Here is a tiny trained network, its code and every weight. The questions are about switching its units off for an input and a target symbol, where a switched-off unit gives its printed mean instead of its output.

import numpy as np


def w(rows, s, z=0):
    codes = np.array(rows[::2]) - 128.0
    scale = np.full(codes.shape[1], s)
    scale[-1] = z or s
    return codes * scale


def f(y):
    return np.maximum(y, 0)


def softmax(a):
    e = np.exp(a - a.max(-1, keepdims=True))
    return e / e.sum(-1, keepdims=True)


def log_softmax(a):
    a = a - a.max(-1, keepdims=True)
    return a - np.log(np.exp(a).sum(-1, keepdims=True))


def net(x, mask):
    ids = ['ΞΠαβδζητφψ'.index(c) for c in x.split()]
    T = len(ids)
    res = E[ids] + P[:T]
    u = 0
    for l in range(3):
        q, k, v = (res @ M[l].T for M in (Q, K, V))
        z = softmax(np.where(np.tri(T) > 0, q @ k.T / 2**0.5, -1e9)) @ v
        res = res + np.where(mask[u], z, O[l][:, -1]) @ O[l][:, :-1]
        u += 1
        y = f(res @ A[l][:, :-1].T + A[l][:, -1])
        res = res + np.where(mask[u : u + 8], y, B[l][:, -1]) @ B[l][:, :-1]
        u += 8
    return log_softmax(res[-1] @ U[:, :-1].T + U[:, -1])


Q, K, V, O, A, B = {}, {}, {}, {}, {}, {}
E = w([
[160,183,71],'Ξ',
[98,96,120],'Π',
[125,117,131],'α',
[99,98,132],'β',
[125,123,145],'δ',
[67,69,91],'ζ',
[112,5,182],'η',
[172,141,143],'τ',
[112,62,147],'φ',
[188,182,86],'ψ',
],0.021)
P = w([
[155,128,176],'0',
[28,128,25],'1',
[176,92,48],'2',
[143,150,191],'3',
[37,168,114],'4',
[168,95,52],'5',
[153,146,181],'6',
[2,167,134],'7',
[167,99,54],'8',
],0.013)
Q[0] = w([
[193,120,156],'0.h0',
[112,128,2],'0.h0',
],0.0067)
K[0] = w([
[255,108,135],'0.h0',
[93,199,186],'0.h0',
],0.0076)
V[0] = w([
[112,212,2],'0.h0',
[115,244,104],'0.h0',
],0.0051)
O[0] = w([
[234,97,3,111],'0.h0',
[87,15,177,5],'0.h0',
],0.0054,0.0018)
A[0] = w([
[52,180,121,254],'0.n0',
[104,196,47,118],'0.n1',
[65,132,93,139],'0.n2',
[227,209,177,80],'0.n3',
[142,254,41,107],'0.n4',
[143,117,165,98],'0.n5',
[150,238,179,65],'0.n6',
[218,140,226,30],'0.n7',
],0.012,0.004)
B[0] = w([
[107,218,145,255],'0.n0',
[76,152,233,230],'0.n1',
[193,160,28,223],'0.n2',
[179,62,66,193],'0.n3',
[104,67,89,235],'0.n4',
[115,131,150,154],'0.n5',
[202,145,51,170],'0.n6',
[255,61,171,185],'0.n7',
],0.0068,0.0056)
Q[1] = w([
[73,177,154],'1.h0',
[66,2,208],'1.h0',
],0.0063)
K[1] = w([
[2,183,145],'1.h0',
[138,7,171],'1.h0',
],0.0058)
V[1] = w([
[97,97,95],'1.h0',
[83,10,134],'1.h0',
],0.011)
O[1] = w([
[94,104,144,215],'1.h0',
[71,254,117,248],'1.h0',
],0.0062,0.0013)
A[1] = w([
[82,204,136,9],'1.n0',
[35,87,73,117],'1.n1',
[187,243,63,115],'1.n2',
[188,155,193,94],'1.n3',
[49,238,104,246],'1.n4',
[61,48,185,1],'1.n5',
[126,155,246,100],'1.n6',
[50,141,51,57],'1.n7',
],0.011,0.0061)
B[1] = w([
[205,172,37,144],'1.n0',
[150,134,173,209],'1.n1',
[60,100,154,174],'1.n2',
[166,151,177,163],'1.n3',
[103,88,195,254],'1.n4',
[135,94,52,140],'1.n5',
[134,249,69,167],'1.n6',
[161,138,140,196],'1.n7',
],0.012,0.0095)
Q[2] = w([
[133,102,149],'2.h0',
[114,254,112],'2.h0',
],0.019)
K[2] = w([
[104,98,57],'2.h0',
[138,231,244],'2.h0',
],0.011)
V[2] = w([
[3,174,109],'2.h0',
[162,163,227],'2.h0',
],0.0039)
O[2] = w([
[158,121,253,1],'2.h0',
[188,79,115,179],'2.h0',
],0.004,0.0027)
A[2] = w([
[90,217,139,165],'2.n0',
[55,234,155,113],'2.n1',
[129,49,25,81],'2.n2',
[74,107,9,57],'2.n3',
[131,137,139,45],'2.n4',
[154,93,193,114],'2.n5',
[202,102,147,11],'2.n6',
[205,178,130,110],'2.n7',
],0.012)
B[2] = w([
[158,36,134,254],'2.n0',
[201,89,82,255],'2.n1',
[95,141,50,205],'2.n2',
[13,246,194,153],'2.n3',
[116,115,105,128],'2.n4',
[100,162,44,225],'2.n5',
[152,109,255,154],'2.n6',
[37,204,143,224],'2.n7',
],0.0084,0.0062)
U = w([
[144,157,153,3],'Ξ',
[150,152,108,78],'Π',
[84,225,124,90],'α',
[97,201,106,93],'β',
[161,175,68,137],'δ',
[166,105,93,129],'ζ',
[5,116,175,178],'η',
[142,123,35,93],'τ',
[132,78,122,186],'φ',
[40,197,61,100],'ψ',
],0.011,0.0055)

Each question gives the input, a string of symbols that net reads in full, and the target symbol t.
The units are the heads (2 rows each of Q, K, V and O) and the neurons (one row each of A and B). Each row of codes is followed by its name. A weight is (code - 128) times the scale printed after its matrix; where a second scale follows, it is the last column's (O, A, B and U).
mask holds one flag per unit, layer by layer, with each layer's heads first. A switched-off unit (its flag False) gives its mean, the last column of its rows in O or B, instead of its output. The means were averaged over made-up inputs and are rounded, as every weight is.
A unit's drop is (log p(t) with every unit on - log p(t) with that unit switched off) / (log p(t) with every unit on - log p(t) with every unit switched off).
The circuit of an input: a set's keep is (log p(t) with only the set's units on - log p(t) with every unit switched off) / (log p(t) with every unit on - log p(t) with every unit switched off). Starting from the 12 units with the biggest drops (on a tie, the unit counted first), units are removed one at a time, each time the one whose removal leaves the highest keep (on an exact tie, the one counted first), for as long as the keep stays at least 0.8.
circuit, biggest first: the units of the circuit, biggest drop first
most important unit: the unit with the biggest drop
k most important neurons: the k neurons with the biggest drops, biggest first
k most important neurons of layer l: the k neurons of layer l with the biggest drops, biggest first
input Ξ Ξ η η ψ, target η: most important unit -> 0.n4
input φ Ξ δ ψ Ξ ζ, target ψ: circuit, biggest first -> 2.n3, 1.n4
input ψ Π δ, target ψ: 2 most important neurons of layer 1 -> 1.n4, 1.n1
input η ζ ψ δ ζ ζ τ, target Ξ: circuit, biggest first -> 0.n7, 1.n3
input β ψ ζ η τ, target η: circuit, biggest first -> 1.n2, 1.n4
input η α η ψ, target τ: circuit, biggest first -> 0.n3, 2.n2, 0.n6, 1.h0
input δ η Π ζ η ζ, target η: 3 most important neurons -> 1.n4, 1.n6, 2.n1
input α δ η Ξ, target ψ: 4 most important neurons -> 0.n4, 0.n3, 1.n4, 0.n6
input ψ δ ζ ζ Ξ, target η: 3 most important neurons of layer 1 -> 1.n4, 1.n6, 1.n2
input ψ Π η, target ψ: 3 most important neurons of layer 1 -> 1.n4, 1.n5, 1.n3
input Π η β, target η: 2 most important neurons -> 1.n6, 2.n1
input δ ζ φ δ δ Π ψ, target τ: circuit, biggest first -> 0.n3, 0.n4, 0.n6
input α δ η, target η: circuit, biggest first -> 1.h0, 2.n1
input ψ δ Π, target ψ: most important neuron of layer 0 -> 0.n4
input Ξ δ Ξ ψ η Ξ Ξ, target ψ: 3 most important neurons -> 0.n4, 2.n3, 0.n3
input ψ Π α, target ψ: 2 most important neurons of layer 2 -> 2.n3, 2.n2
input Ξ Ξ ψ ψ τ ζ β β, target φ: 3 most important neurons of layer 2 -> 2.n1, 2.n7, 2.n0
input Π β δ α α δ δ, target α: 2 most important neurons -> 2.n7, 0.n2
input Π η Π, target η: 2 most important neurons -> 1.n6, 2.n1
input Ξ δ α ζ ζ α ψ α, target φ: 2 most important neurons -> 2.n1, 2.n7
input Π δ ζ β η Π α η, target φ: most important unit -> 1.h0
input Ξ β ζ η, target δ: 2 most important neurons of layer 0 -> 0.n7, 0.n2
